Below are the code and all the weights of a small trained network. Each question names an input and a class and asks about switching units off, where a switched-off unit gives its printed mean instead of its output.

import numpy as np


def w(rows, s, z=0):
    codes = np.array(rows[::2]) - 128.0
    scale = np.full(codes.shape[1], s)
    scale[-1] = z or s
    return codes * scale


def norm(h):
    return h / np.sqrt((h * h).mean(-1, keepdims=True) + 1e-5)


def f(y):
    return y / 2 * (1 + np.tanh(0.7978845608 * (y + 0.044715 * y**3)))


def log_softmax(a):
    a = a - a.max(-1, keepdims=True)
    return a - np.log(np.exp(a).sum(-1, keepdims=True))


def net(x, mask):
    res = np.array(x, float).reshape(1, 5) / 4 @ E
    u = 0
    for l in range(2):
        y = f(norm(res) @ A[l][:, :-1].T + A[l][:, -1])
        res = res + np.where(mask[u : u + 13], y, B[l][:, -1]) @ B[l][:, :-1]
        u += 13
    return log_softmax(norm(res)[-1] @ U[:, :-1].T + U[:, -1])


A, B = {}, {}
E = w([
[184,179,153,161,124],'x0',
[180,3,86,52,133],'x1',
[160,108,80,220,76],'x2',
[145,166,82,158,97],'x3',
[147,140,116,23,15],'x4',
],0.0081)
A[0] = w([
[69,96,104,37,230,127],'L0N0',
[74,68,2,150,127,185],'L0N1',
[136,189,94,6,176,136],'L0N2',
[69,125,49,118,102,100],'L0N3',
[222,125,105,116,161,92],'L0N4',
[182,64,184,170,225,253],'L0N5',
[137,113,63,151,86,100],'L0N6',
[81,64,119,234,166,221],'L0N7',
[82,57,193,135,181,104],'L0N8',
[245,68,144,254,175,116],'L0N9',
[127,190,115,143,108,90],'L0N10',
[137,147,156,74,142,78],'L0N11',
[236,8,140,6,214,203],'L0N12',
],0.0073,0.0034)
B[0] = w([
[201,160,105,177,116,182],'L0N0',
[106,205,63,154,189,186],'L0N1',
[123,73,182,75,134,163],'L0N2',
[102,126,145,153,169,136],'L0N3',
[69,130,120,175,114,137],'L0N4',
[116,105,99,109,192,217],'L0N5',
[168,112,132,158,174,139],'L0N6',
[165,52,72,116,145,210],'L0N7',
[119,176,72,147,147,157],'L0N8',
[53,108,114,147,199,194],'L0N9',
[129,26,154,136,76,136],'L0N10',
[113,137,151,92,139,128],'L0N11',
[93,77,10,185,92,254],'L0N12',
],0.013,0.0073)
A[1] = w([
[150,204,98,150,109,67],'L1N0',
[199,140,92,170,177,169],'L1N1',
[136,90,62,188,182,97],'L1N2',
[62,129,115,46,92,194],'L1N3',
[218,94,50,52,159,252],'L1N4',
[33,159,174,173,180,186],'L1N5',
[88,124,81,98,72,166],'L1N6',
[84,167,133,224,60,177],'L1N7',
[86,105,7,110,132,240],'L1N8',
[152,158,150,45,145,183],'L1N9',
[106,105,130,181,250,243],'L1N10',
[95,132,133,162,60,170],'L1N11',
[139,117,46,137,150,109],'L1N12',
],0.011,0.0026)
B[1] = w([
[187,13,216,94,91,130],'L1N0',
[60,100,99,44,151,178],'L1N1',
[35,131,89,101,201,230],'L1N2',
[54,149,72,193,183,147],'L1N3',
[149,143,38,155,185,197],'L1N4',
[96,55,59,118,131,161],'L1N5',
[174,81,146,136,232,157],'L1N6',
[246,77,95,102,122,154],'L1N7',
[145,85,103,103,205,251],'L1N8',
[28,51,153,247,76,136],'L1N9',
[173,85,1,122,142,226],'L1N10',
[195,124,108,131,163,142],'L1N11',
[91,116,112,155,173,200],'L1N12',
],0.0093,0.014)
U = w([
[142,245,195,66,123,2],'0',
[254,139,196,111,55,104],'1',
[117,98,47,115,201,199],'2',
[33,165,251,139,64,99],'3',
],0.011,0.0043)

Each question gives the input, the list of numbers given to net, and the class t.
The units are the neurons (one row each of A and B). Each row of codes is followed by its name. A weight is (code - 128) times the scale printed after its matrix; where a second scale follows, it is the last column's (A, B and U).
mask holds one flag per neuron, layer by layer. A switched-off neuron (its flag False) gives its mean, the last column of its row in B, instead of its output. The means were averaged over made-up inputs and are rounded, as every weight is.
A unit's drop is (log p(t) with every unit on - log p(t) with that unit switched off) / (log p(t) with every unit on - log p(t) with every unit switched off).
k most important neurons: the k neurons with the biggest drops, biggest first
k most important neurons of layer l: the k neurons of layer l with the biggest drops, biggest first
drop when u is switched off: that unit's drop, to one decimal
input [3,-5,7,-2,2], class 1: 2 most important neurons of layer 0	(L0N5, L0N12)
input [-2,-6,6,-1,3], class 1: 3 most important neurons	(L0N12, L0N5, L0N9)
input [-3,-6,-4,-5,0], class 3: 2 most important neurons	(L0N12, L0N9)
input [6,-8,-2,0,7], class 1: 2 most important neurons	(L1N2, L0N5)
input [-8,-3,-6,0,4], class 3: 3 most important neurons of layer 1	(L1N10, L1N9, L1N8)
input [7,1,-3,8,7], class 3: most important neuron of layer 0	(L0N12)
input [0,-2,2,-5,4], class 3: 3 most important neurons	(L0N12, L1N10, L0N7)
input [-1,0,-7,7,0], class 3: 4 most important neurons of layer 0	(L0N7, L0N12, L0N2, L0N5)
input [-5,-8,4,-6,5], class 1: 2 most important neurons of layer 0	(L0N5, L0N9)
input [0,-7,-7,-1,-1], class 3: 3 most important neurons of layer 1	(L1N8, L1N10, L1N4)
input [-5,-5,-5,-2,1], class 3: drop when L1N10 is switched off	0.1
input [-8,-5,-4,2,8], class 3: drop when L0N12 is switched off	0.6
input [-6,-7,5,-2,7], class 1: drop when L0N9 is switched off	0.3
input [-2,-6,6,-6,4], class 1: most important neuron	(L0N12)
